Here is a tiny trained network, its code and every weight. The questions are about switching its units off for an input and a target symbol, where a switched-off unit gives its printed mean instead of its output.

import numpy as np


def w(rows, s, z=0):
    codes = np.array(rows[::2]) - 128.0
    scale = np.full(codes.shape[1], s)
    scale[-1] = z or s
    return codes * scale


def norm(h):
    return h / np.sqrt((h * h).mean(-1, keepdims=True) + 1e-5)


def f(y):
    return y / 2 * (1 + np.tanh(0.7978845608 * (y + 0.044715 * y**3)))


def softmax(a):
    e = np.exp(a - a.max(-1, keepdims=True))
    return e / e.sum(-1, keepdims=True)


def log_softmax(a):
    a = a - a.max(-1, keepdims=True)
    return a - np.log(np.exp(a).sum(-1, keepdims=True))


def net(x, mask):
    ids = ['ΔΛΞΣΨαγπ'.index(c) for c in x.split()]
    T = len(ids)
    res = E[ids] + P[:T]
    r = norm(res)
    for j in range(2):
        rows = slice(2 * j, 2 * j + 2)
        q, k, v = (r @ M[0][rows].T for M in (Q, K, V))
        z = softmax(np.where(np.tri(T) > 0, q @ k.T / 2**0.5, -1e9)) @ v
        o = O[0][rows]
        res = res + np.where(mask[j], z, o[:, -1]) @ o[:, :-1]
    y = f(norm(res) @ A[0][:, :-1].T + A[0][:, -1])
    res = res + np.where(mask[2:10], y, B[0][:, -1]) @ B[0][:, :-1]
    return log_softmax(norm(res)[-1] @ U[:, :-1].T + U[:, -1])


Q, K, V, O, A, B = {}, {}, {}, {}, {}, {}
E = w([
[119,153,205,159,176,179,73],'Δ',
[55,100,47,66,66,254,227],'Λ',
[100,146,143,122,61,136,140],'Ξ',
[89,149,70,153,126,112,156],'Σ',
[177,125,121,250,152,116,61],'Ψ',
[88,113,101,126,100,106,102],'α',
[102,159,74,161,71,140,129],'γ',
[160,158,181,178,179,153,147],'π',
],0.0039)
P = w([
[169,171,33,95,104,134,147],'0',
[155,41,159,89,161,167,109],'1',
[37,167,97,122,135,170,132],'2',
[214,138,70,67,116,252,110],'3',
[134,110,155,94,135,83,134],'4',
[27,187,112,101,126,166,113],'5',
],0.0036)
Q[0] = w([
[237,138,115,114,129,230,158],'H1',
[216,119,141,168,198,69,77],'H1',
[2,188,163,158,111,130,111],'H2',
[98,125,94,98,167,242,99],'H2',
],0.0076)
K[0] = w([
[203,19,198,5,234,126,91],'H1',
[206,151,110,222,207,110,69],'H1',
[60,230,176,53,8,200,175],'H2',
[147,2,200,35,123,198,179],'H2',
],0.0058)
V[0] = w([
[25,114,53,91,8,103,97],'H1',
[110,79,119,18,160,100,22],'H1',
[99,63,73,145,231,179,252],'H2',
[116,157,169,34,76,179,177],'H2',
],0.0038)
O[0] = w([
[202,114,144,142,203,134,97,252],'H1',
[152,141,73,158,161,79,197,137],'H1',
[136,185,152,112,58,2,67,144],'H2',
[116,65,162,220,107,64,165,215],'H2',
],0.0052,0.0031)
A[0] = w([
[78,200,139,161,101,107,133,122],'N1',
[161,105,81,129,102,180,83,166],'N2',
[59,1,99,76,101,91,101,44],'N3',
[92,148,58,109,102,201,181,51],'N4',
[49,59,163,174,213,122,156,126],'N5',
[133,208,113,132,167,169,54,50],'N6',
[166,78,156,144,64,51,155,95],'N7',
[171,140,68,95,135,159,110,2],'N8',
],0.0063,0.0035)
B[0] = w([
[146,109,97,151,239,177,110,144],'N1',
[48,104,211,170,107,90,175,194],'N2',
[152,218,98,224,252,93,113,128],'N3',
[155,92,160,154,233,61,20,152],'N4',
[123,202,125,96,56,133,64,253],'N5',
[154,75,105,58,128,87,212,156],'N6',
[143,82,106,31,165,201,132,152],'N7',
[82,253,153,89,182,198,105,128],'N8',
],0.0046,0.0042)
U = w([
[130,91,149,176,201,75,35,143],'Δ',
[82,174,133,154,43,180,43,136],'Λ',
[173,48,87,57,63,165,128,196],'Ξ',
[203,159,89,129,185,178,162,216],'Σ',
[81,155,158,40,185,219,116,4],'Ψ',
[166,168,121,53,73,2,125,56],'α',
[141,30,153,221,80,138,178,178],'γ',
[62,123,227,96,117,64,195,89],'π',
],0.0074,0.0021)

Each question gives the input, a string of symbols that net reads in full, and the target symbol t.
The units are the heads (2 rows each of Q, K, V and O) and the neurons (one row each of A and B). Each row of codes is followed by its name. A weight is (code - 128) times the scale printed after its matrix; where a second scale follows, it is the last column's (O, A, B and U).
mask holds one flag per unit, heads first, then neurons. A switched-off unit (its flag False) gives its mean, the last column of its rows in O or B, instead of its output. The means were averaged over made-up inputs and are rounded, as every weight is.
A unit's drop is (log p(t) with every unit on - log p(t) with that unit switched off) / (log p(t) with every unit on - log p(t) with every unit switched off).
The circuit of an input: a set's keep is (log p(t) with only the set's units on - log p(t) with every unit switched off) / (log p(t) with every unit on - log p(t) with every unit switched off). Starting from all 10 units, units are removed one at a time, each time the one whose removal leaves the highest keep (on an exact tie, the one counted first), for as long as the keep stays at least 0.8.
circuit, biggest first: the units of the circuit, biggest drop first
unit that matters most: the unit with the biggest drop
k most important neurons: the k neurons with the biggest drops, biggest first
which heads matter: for each layer, one digit per head in row order, 1 if its drop is at least 0.15 and else 0, layers parted by /
input Λ Ξ Ψ Ξ α π, target Λ: circuit, biggest first	N5; H2
input Ξ Ξ Σ Σ, target γ: which heads matter	01
input Λ Δ Ξ π, target Δ: unit that matters most	N4
input Σ Δ Ξ γ, target Δ: which heads matter	10
input Λ α Ξ π Ψ, target π: circuit, biggest first	H2; N2; H1; N6
input Δ α α Ψ Σ γ, target π: which heads matter	11
input Λ Ψ π Ξ, target Ψ: circuit, biggest first	H2; N8
input Ξ Σ γ Δ, target α: which heads matter	01
input Σ Λ γ π, target Ξ: 2 most important neurons	N7; N5
input Ψ Σ Ξ Ψ, target α: circuit, biggest first	H2; N6
input Λ Δ Ξ Δ, target Δ: which heads matter	10
input π γ Ξ Ψ, target π: circuit, biggest first	N2; H1; H2; N6
input π Λ Σ, target Δ: circuit, biggest first	H2; N1; H1
input Λ Δ Ξ γ γ, target γ: circuit, biggest first	H2
input Δ Ψ γ, target π: circuit, biggest first	H1; N2; N6
input π Λ γ Ψ Λ Δ, target Δ: circuit, biggest first	H2; N1
input Ξ π π Δ, target Λ: 2 most important neurons	N7; N1
input Δ Ξ α Ψ, target γ: 2 most important neurons	N5; N2
input Ξ γ Ξ α, target π: which heads matter	00
input γ α α α Ξ, target Ξ: which heads matter	00
input Ξ π Λ Ψ, target Λ: unit that matters most	H1
